Each row is followed by roughly how far along a hidden order it lies, from 0 to 20. A new part has a new order.
[-.53, .02, -.13, .14, .16, -.33, -.27, -.11, .44, .11, -.75, -.38, .38, .31, .78, -.36, .01, -.13, .91, .62, -.04, .43, -.05, .43, -.27]
4
[-.25, .02, -.10, .31, .07, -.11, -.27, -.17, -.12, .01, -.10, .25, .29, .07, -.32, -.09, -.07, .24, -.04, .55, .33, -.22, -.06, -.30, .12]
15
[-.40, -.07, -.07, .50, .21, .15, -.46, -.20, -.03, -.04, .03, .23, .29, .23, -.90, -.09, .01, .08, -.20, .60, .34, -.35, -.11, -.19, .07]
17
[-.65, .01, -.14, .30, .19, -.09, -.37, -.15, .28, .09, -.47, -.17, .32, .30, .38, -.20, .00, -.07, .49, .66, .11, .09, -.10, .24, -.14]
9
[-.09, -.18, -.04, .56, .19, .20, -.36, -.11, -.32, -.01, .69, .00, -.04, .18, -.21, -.04, .03, -.13, -.11, .31, -.05, .00, .02, -.16, -.01]
16
[-.14, -.03, -.09, .33, .13, -.07, -.34, -.15, -.10, .00, .24, .02, .12, .13, .02, -.09, -.02, -.01, .02, .45, .14, .04, .00, -.20, .00]
13
[-.03, -.23, -.02, .39, .21, -.03, -.20, -.11, -.30, -.08, .60, .14, -.12, .16, -.01, -.09, .05, -.02, -.20, .44, .18, -.03, .08, -.28, .05]
18
[.19, .26, -.04, -.02, -.15, -.02, -.10, .10, .10, .27, -.31, -.25, -.12, -.07, .99, .07, -.07, -.15, .42, -.19, -.25, .34, -.09, .19, -.01]
0
[.67, -.18, .04, .54, .09, .32, -.26, -.07, -.46, .05, .91, .02, -.18, -.06, -.23, .09, -.03, -.09, -.29, -.04, .18, -.03, .03, -.36, .16]
17
[-.04, -.21, .01, .33, .20, -.11, -.19, -.19, -.29, -.05, .47, .09, .05, .11, -.08, -.09, .03, .00, -.18, .41, .15, .01, .11, -.26, .04]
18
[-.22, .01, -.02, .30, -.01, .41, -.21, .09, .17, .20, -.31, -.44, .05, .19, .60, .05, .03, -.43, .61, -.41, -.23, .25, -.14, .43, -.18]
1
[-.72, -.09, -.14, .32, .23, -.16, -.33, -.18, .18, -.06, -.56, .13, .51, .35, -.17, -.24, .04, .03, .11, .81, .24, -.18, -.09, -.05, -.04]
14
[-.24, .04, -.07, .64, .08, .31, -.54, -.12, .00, .10, .01, -.04, .06, .24, -.36, -.09, -.03, -.09, .27, .32, .27, -.11, -.15, .00, .02]
12
[-.23, -.50, .01, .87, .33, .40, -.41, -.14, -.27, -.15, .47, .12, .20, .40, -.61, -.18, .15, -.27, -.07, .31, .24, -.26, .04, -.06, -.09]
20
[.33, .40, -.04, .03, -.23, .05, -.27, .04, -.03, .32, -.06, -.21, -.22, -.22, .45, .17, -.18, .04, .15, -.11, .00, .08, -.19, -.17, .18]
2

Part 2:
[-.09, -.09, .15, .04, .03, .08, .00, -.70, .04, -.16, -.02, -.07, .17, -.02, .14, -.26, .07, .25, -.11, .03, .13, .28, -.45, -.52, -.11, -.11, -.13, .03, .00, -.26, .16, -.25, .11, .08, -.52, .46, -.06, .02, .02, .11, -.39, -.06, -.02, .11, -.09, .04, .18, .39, .15, -.02, -.14]
5
[-.18, .02, -.07, .05, .04, .01, -.07, .01, -.07, -.04, .02, .02, .43, -.02, .02, -.05, .00, .03, -.04, .04, .04, .11, .08, -.23, -.08, -.04, .06, -.22, .01, -.13, .00, -.21, .09, .08, -.15, .12, -.19, .08, -.17, .04, -.09, -.03, -.04, -.19, -.06, .09, -.08, -.01, .01, -.03, -.02]
14
[-.37, -.01, -.11, .15, .06, -.01, -.18, .11, -.24, .10, .04, -.04, .59, .09, -.03, -.21, .06, .02, -.04, .08, -.02, .04, -.19, -.15, -.14, .17, .22, -.29, -.35, -.07, .04, -.18, .20, .13, -.24, .01, -.33, .12, -.20, .01, -.01, -.05, -.05, -.46, -.41, .16, -.32, -.15, -.08, .04, .08]
20
[-.26, .11, -.28, .01, .09, -.08, -.15, .20, -.04, .01, .02, -.01, .09, -.15, .02, .01, .12, -.07, -.08, .10, -.04, -.02, .54, -.01, .13, .18, .02, -.40, .07, -.18, -.18, .19, .04, .08, -.10, .13, -.15, .01, -.08, -.05, -.02, .04, -.05, .01, .33, .18, .13, .35, -.03, -.02, -.06]
20
[.21, .12, -.14, -.04, -.01, .00, .10, .16, -.04, .05, .04, .03, .06, -.05, -.13, .01, -.24, .05, .04, -.03, -.10, -.24, .40, -.05, -.11, -.10, .20, -.19, .15, -.05, -.11, .07, -.25, -.02, .23, -.24, .09, -.03, .08, -.02, .16, .03, .06, -.17, .06, -.03, -.03, -.29, .01, .00, -.10]
11
[-.16, -.12, -.03, .15, .00, .01, -.15, -.23, -.11, -.07, -.02, .03, .36, .09, .03, -.17, .07, .14, -.05, .02, .02, .16, -.22, -.27, -.13, -.08, .06, -.08, -.19, -.05, .14, -.24, .24, .08, -.34, .04, -.15, .11, -.15, .04, -.22, -.02, -.03, -.22, -.29, .04, -.11, .11, -.02, -.04, .06]
9
[.32, -.13, -.16, -.04, -.05, -.09, -.15, -.66, .02, -.16, -.10, .02, -.44, .01, -.03, -.06, -.01, .23, -.04, -.04, -.12, -.18, .18, -.11, .09, -.21, -.08, .11, .21, -.03, -.02, .21, .00, .01, -.10, -.14, .22, -.04, .16, -.06, -.08, .08, .08, .16, .28, -.11, .43, .34, -.01, -.08, -.04]
0
[.06, -.12, -.12, .06, -.05, .00, -.20, -.54, -.06, -.04, -.04, .14, -.07, .11, -.03, -.11, .01, .27, .03, -.08, -.12, -.12, .09, -.25, .01, -.08, .04, .11, -.24, .03, .11, .03, .04, .05, -.27, -.19, .30, .03, .02, -.01, -.11, .06, .08, -.25, -.13, -.06, .16, .34, .00, -.04, -.13]
0

New part:
[.22, -.68, .76, -.26, -.23, -.09, -.29, -.13, -.42, -.02, -.20, .35, .07, -.43, .04, .24, .09, .12]
6
[.41, .27, -.99, -.87, -.07, .30, -.34, -.44, .12, -.23, .12, -.01, -.75, .40, .57, .34, .53, .27]
12
[-.15, .24, .23, .31, .11, .04, .70, -.08, .39, .01, .09, -.07, .17, .26, -.19, .13, .00, .27]
4
[-.06, .04, .40, .10, .09, .04, .71, -.15, .18, -.02, .05, -.07, .16, -.12, .03, .22, .03, .44]
0
[.10, -.04, -.21, .17, -.12, .08, .02, -.14, -.05, .03, -.07, .09, -.02, .18, -.03, .22, -.07, .09]
7
[.11, -.05, .33, -.19, .12, -.07, .35, .11, .04, -.02, .01, -.10, .10, -.42, -.15, .18, .00, -.02]
11
[.05, .34, -.67, -.61, .23, .01, -.33, .10, .23, -.14, .18, -.22, -.26, -.03, -.08, .18, .33, -.26]
17
[.16, .26, -.59, .07, -.06, .06, -.26, .07, .01, .04, .00, -.10, -.13, .23, -.19, .22, -.11, -.06]
16
[.51, -.18, .56, -.23, .03, .10, .24, .03, .02, -.03, .01, -.05, .31, -.51, -.04, .25, .10, .14]
5
[-.32, .22, -.66, -.30, -.02, .05, -.41, .00, .04, -.08, .07, -.03, -.26, .22, -.04, .22, .18, -.13]
19
[.16, .35, -.61, -.22, .09, .10, -.02, -.04, .18, -.04, .11, -.17, -.32, .21, -.03, .16, .09, -.04]
17
[.03, -.02, .25, -.34, .19, .02, .42, -.19, .27, -.14, .16, .00, -.04, -.03, .13, .27, .37, .41]
7
[-.01, .00, -.12, .58, -.26, .10, -.06, -.06, -.19, .14, -.17, .08, .06, .41, -.22, .18, -.42, .07]
4
[.32, .08, -.85, -.24, -.23, .19, -.57, -.20, -.21, -.02, -.10, -.11, -.34, .06, .17, .28, -.06, .00]
11
[.14, .06, -.34, -.46, .10, .01, -.30, .01, .07, -.09, .13, -.08, -.27, -.07, .02, .24, .27, -.10]
20
[.01, .20, -.06, -.17, .19, .11, .71, -.27, .33, -.09, .16, -.10, -.10, .14, .11, .24, .22, .46]
3
[-.09, .29, -.23, -.66, .36, -.01, .21, .10, .33, -.19, .35, -.17, -.26, -.06, .08, .21, .49, -.05]
19
[.12, .19, -.63, .11, .00, -.01, -.44, .11, .00, .03, .01, -.06, -.14, .29, -.31, .18, -.01, -.36]
17
[-.67, -.01, .71, .43, .05, -.02, .81, -.06, .16, .06, -.01, -.01, .34, -.05, -.18, .13, -.12, .33]
0
[.08, -.17, .34, .23, -.07, .06, .38, -.17, -.03, -.01, -.08, .21, .07, .22, -.10, .21, .00, .37]
3
[.34, -.02, .35, .01, .14, -.08, .26, .12, .09, -.02, .09, -.03, .12, -.17, -.26, .14, .06, -.05]
14
[.34, -.16, .19, -.17, -.02, .05, .33, -.21, .05, -.06, .01, .16, -.04, .12, .08, .27, .22, .29]
4
[.08, .21, .22, .01, .31, -.02, .69, -.03, .42, -.08, .21, -.16, .12, -.05, -.10, .17, .17, .19]
9

Part 4:
[-.05, -.15, .01, -.27, -.18, .11, -.30, .04, .07, -.05, .15, .46, -.09, -.06, -.13, -.04]
6
[-.08, -.38, .02, -.36, -.10, .16, -.24, .12, .22, -.05, .11, .24, -.14, -.11, -.11, -.09]
6
[-.01, -.25, -.03, -.22, -.12, .15, -.05, .11, .11, -.01, .02, -.01, .11, .03, -.18, -.05]
9
[.03, -.28, -.11, -.14, -.09, .02, .02, .04, .01, -.04, .05, .22, .04, -.02, -.17, -.15]
6
[-.06, .01, -.05, .03, -.06, .00, -.05, -.08, .06, -.03, .08, .57, .05, -.04, .00, -.05]
9
[-.01, -.05, -.01, -.17, -.18, .16, -.16, .08, -.02, -.05, .09, .35, .01, .01, -.16, -.06]
5
[-.07, -.15, .00, -.06, -.02, -.03, -.11, -.05, .13, -.02, .07, .36, -.05, -.08, .01, -.01]
3
[-.07, -.24, .00, -.05, -.08, .12, -.10, .17, .02, -.06, .07, .22, .08, -.09, -.08, -.02]
8
[-.02, -.35, -.02, -.33, -.15, .12, -.14, .07, .19, .01, .10, -.13, .04, .01, -.27, -.12]
13
[-.01, -.16, -.02, -.14, -.08, .05, -.14, .05, .00, -.04, .07, .20, -.07, -.04, -.09, -.08]
2
[.00, -.28, -.06, -.10, -.08, .00, .07, -.02, .13, .01, .04, .03, .13, .02, -.17, -.11]
11
[.10, -.27, -.20, -.07, -.04, -.19, .04, -.06, -.14, -.09, .06, .61, -.05, -.04, -.13, -.29]
3
[-.03, -.23, -.04, -.07, -.01, .06, -.02, .04, .09, -.03, .03, .23, .01, -.07, -.04, -.04]
4
[.02, -.32, -.16, -.16, .04, .04, -.03, -.04, .15, .03, .05, -.60, .05, .02, -.13, -.12]
20
[.00, -.15, -.06, -.02, -.07, .12, .12, .05, .09, .00, -.01, -.01, .20, .04, -.12, -.03]
9
[-.02, .07, -.10, .46, .06, -.01, .40, .05, -.10, -.01, -.01, -.03, .38, -.01, .05, .02]
12
[-.03, -.12, -.02, .04, -.01, .10, .02, .05, .08, -.01, -.01, -.03, .09, -.02, -.03, .02]
2
[-.02, -.25, -.02, -.17, -.02, .00, -.04, -.02, .20, -.01, .05, .24, .18, .06, -.06, .02]
13
[-.07, -.04, .00, -.05, -.06, -.01, -.09, -.06, .10, -.02, .10, .52, .02, -.05, -.03, .00]
6
[.01, -.01, -.04, -.12, -.17, .16, -.08, .06, -.06, -.05, .08, .38, .05, .03, -.18, -.05]
5
[-.06, -.19, -.02, .13, -.11, .15, -.07, .24, -.08, -.05, .06, .29, .25, -.09, -.07, .00]
12
[-.02, -.11, -.07, .08, .04, -.02, .10, -.03, .05, -.02, -.01, .15, .09, -.04, .00, -.03]
3
[.00, -.11, .01, -.17, -.02, .05, -.16, .08, .01, -.03, .05, -.03, -.09, -.03, -.08, -.05]
0
[-.03, -.24, .02, -.29, -.09, .13, -.18, .08, .23, -.02, .07, .23, .17, .09, -.07, .06]
14
[-.11, .02, .06, -.14, -.13, .18, -.17, .04, .12, -.02, .10, .35, .04, -.03, -.07, .08]
8
[-.10, -.24, .00, .09, -.05, .05, -.13, .18, .00, -.05, .09, .39, .16, -.13, .00, .02]
12
[.04, -.16, -.16, -.01, .05, .18, .17, .00, .09, .05, -.03, -.86, .24, .09, -.11, -.04]
20
[.00, -.23, -.06, -.22, -.12, .08, .01, .03, .12, .00, .07, -.06, .08, .02, -.20, -.11]
12
[-.06, -.02, -.10, .25, -.09, .10, .20, .19, -.09, -.06, .04, -.24, .17, -.04, -.10, -.08]
17
[.01, -.32, -.10, -.25, -.07, .12, -.07, .03, .15, .01, .06, -.44, .07, .01, -.20, -.10]
16
[.00, -.32, -.09, -.17, -.06, .00, .00, -.04, .14, .01, .04, .00, .07, .01, -.18, -.07]
12
[-.07, -.05, -.07, .18, -.08, .14, .13, .20, -.08, -.05, .03, -.22, .17, -.04, -.07, -.04]
14
